Below are the code and all the weights of a small trained network. Each question names an input and a class and asks about switching units off, where a switched-off unit gives its printed mean instead of its output.

import numpy as np


def w(rows, s, z=0):
    codes = np.array(rows[::2]) - 128.0
    scale = np.full(codes.shape[1], s)
    scale[-1] = z or s
    return codes * scale


def f(y):
    return y / 2 * (1 + np.tanh(0.7978845608 * (y + 0.044715 * y**3)))


def log_softmax(a):
    a = a - a.max(-1, keepdims=True)
    return a - np.log(np.exp(a).sum(-1, keepdims=True))


def net(x, mask):
    res = np.array(x, float).reshape(1, 6) / 4 @ E
    y = f(res @ A[0][:, :-1].T + A[0][:, -1])
    res = res + np.where(mask, y, B[0][:, -1]) @ B[0][:, :-1]
    return log_softmax(res[-1] @ U[:, :-1].T + U[:, -1])


A, B = {}, {}
E = w([
[231,196,178],'x0',
[127,126,131],'x1',
[128,127,128],'x2',
[126,129,130],'x3',
[114,180,1],'x4',
[60,189,174],'x5',
],0.0073)
A[0] = w([
[7,74,111,41],'N0',
[99,153,157,33],'N1',
[118,144,198,246],'N2',
[199,166,126,9],'N3',
[61,113,114,46],'N4',
[156,167,122,103],'N5',
[88,102,119,51],'N6',
[78,177,161,150],'N7',
[160,99,113,56],'N8',
[140,87,154,153],'N9',
[97,135,149,16],'N10',
[178,78,94,162],'N11',
[77,206,145,139],'N12',
[107,87,110,94],'N13',
[93,201,178,150],'N14',
[147,120,115,55],'N15',
[183,66,108,180],'N16',
[140,67,242,192],'N17',
[69,160,177,114],'N18',
[92,178,145,101],'N19',
[126,117,176,17],'N20',
[93,161,152,83],'N21',
[97,112,131,213],'N22',
[173,120,41,91],'N23',
[109,81,114,62],'N24',
[133,67,189,185],'N25',
[166,157,174,75],'N26',
[141,159,132,2],'N27',
[89,136,97,30],'N28',
[135,148,146,168],'N29',
[104,162,55,218],'N30',
[173,183,149,104],'N31',
[111,114,201,243],'N32',
[78,119,136,173],'N33',
[102,154,148,18],'N34',
[185,61,127,83],'N35',
[187,181,87,100],'N36',
[143,144,141,62],'N37',
[159,142,146,43],'N38',
[163,166,144,61],'N39',
[107,179,96,112],'N40',
[94,171,142,130],'N41',
[137,172,106,96],'N42',
],0.016,0.0041)
B[0] = w([
[125,170,246,218],'N0',
[160,63,140,128],'N1',
[86,136,86,200],'N2',
[106,111,219,168],'N3',
[120,144,235,160],'N4',
[65,75,164,147],'N5',
[159,125,222,143],'N6',
[225,25,26,161],'N7',
[223,114,203,135],'N8',
[113,96,68,162],'N9',
[164,47,170,123],'N10',
[196,60,75,183],'N11',
[188,10,52,165],'N12',
[114,132,215,149],'N13',
[179,63,114,173],'N14',
[173,46,137,123],'N15',
[186,69,61,194],'N16',
[59,116,52,254],'N17',
[182,41,87,161],'N18',
[196,43,79,142],'N19',
[85,66,128,140],'N20',
[250,41,127,136],'N21',
[104,175,151,163],'N22',
[88,24,89,189],'N23',
[156,104,217,145],'N24',
[37,141,51,206],'N25',
[61,149,190,169],'N26',
[104,42,236,121],'N27',
[79,80,156,140],'N28',
[148,175,156,146],'N29',
[66,128,76,206],'N30',
[57,177,209,176],'N31',
[88,156,49,207],'N32',
[135,164,152,162],'N33',
[201,80,187,123],'N34',
[184,3,93,173],'N35',
[48,119,141,181],'N36',
[122,90,186,127],'N37',
[143,120,191,137],'N38',
[67,138,243,150],'N39',
[83,79,76,152],'N40',
[203,69,64,143],'N41',
[39,78,143,141],'N42',
],0.0053,0.0099)
U = w([
[179,54,146,147],'0',
[91,116,152,248],'1',
[83,123,150,227],'2',
[41,115,254,55],'3',
[115,131,134,249],'4',
[62,107,124,2],'5',
[248,228,180,9],'6',
],0.0098,0.0047)

Each question gives the input, the list of numbers given to net, and the class t.
The units are the neurons (one row each of A and B). Each row of codes is followed by its name. A weight is (code - 128) times the scale printed after its matrix; where a second scale follows, it is the last column's (A, B and U).
mask holds one flag per neuron, in row order. A switched-off neuron (its flag False) gives its mean, the last column of its row in B, instead of its output. The means were averaged over made-up inputs and are rounded, as every weight is.
A unit's drop is (log p(t) with every unit on - log p(t) with that unit switched off) / (log p(t) with every unit on - log p(t) with every unit switched off).
The circuit of an input: a set's keep is (log p(t) with only the set's units on - log p(t) with every unit switched off) / (log p(t) with every unit on - log p(t) with every unit switched off). Starting from the 12 units with the biggest drops (on a tie, the unit counted first), units are removed one at a time, each time the one whose removal leaves the highest keep (on an exact tie, the one counted first), for as long as the keep stays at least 0.8.
units of the circuit, in order: the units of the circuit, biggest drop first
most important unit: the unit with the biggest drop
top k neurons: the k neurons with the biggest drops, biggest first
drop when u is switched off: that unit's drop, to one decimal
input [8,5,-7,0,0,-7], class 3: units of the circuit, in order	N31; N3; N39
input [0,3,1,-5,4,5], class 0: most important unit	N12
input [1,-2,3,-3,-8,0], class 5: units of the circuit, in order	N17; N25; N32
input [7,5,1,-1,7,5], class 3: units of the circuit, in order	N31; N39
input [-8,7,6,7,-3,-7], class 3: top 4 neurons	N0; N13; N7; N24
input [-3,4,5,-3,-8,-7], class 5: units of the circuit, in order	N25; N17
input [-7,-2,1,6,6,-6], class 3: units of the circuit, in order	N0; N13; N4
input [0,-4,-6,-7,-8,-7], class 5: units of the circuit, in order	N25; N17
input [-6,2,-4,2,2,5], class 3: top 2 neurons	N0; N4
input [3,4,1,-5,-6,8], class 0: units of the circuit, in order	N7; N18
input [7,7,4,-1,2,5], class 3: top 2 neurons	N31; N39
input [-5,1,7,-2,7,8], class 0: top 2 neurons	N12; N7
input [-6,-4,1,3,-2,3], class 3: top 2 neurons	N0; N4
input [-1,4,3,6,6,7], class 0: top neuron	N12
input [-1,-3,2,3,-8,8], class 0: drop when N7 is switched off	0.2
input [-6,2,-5,-3,3,-4], class 3: drop when N24 is switched off	0.1
input [1,0,7,-3,-6,7], class 0: drop when N42 is switched off	0.0
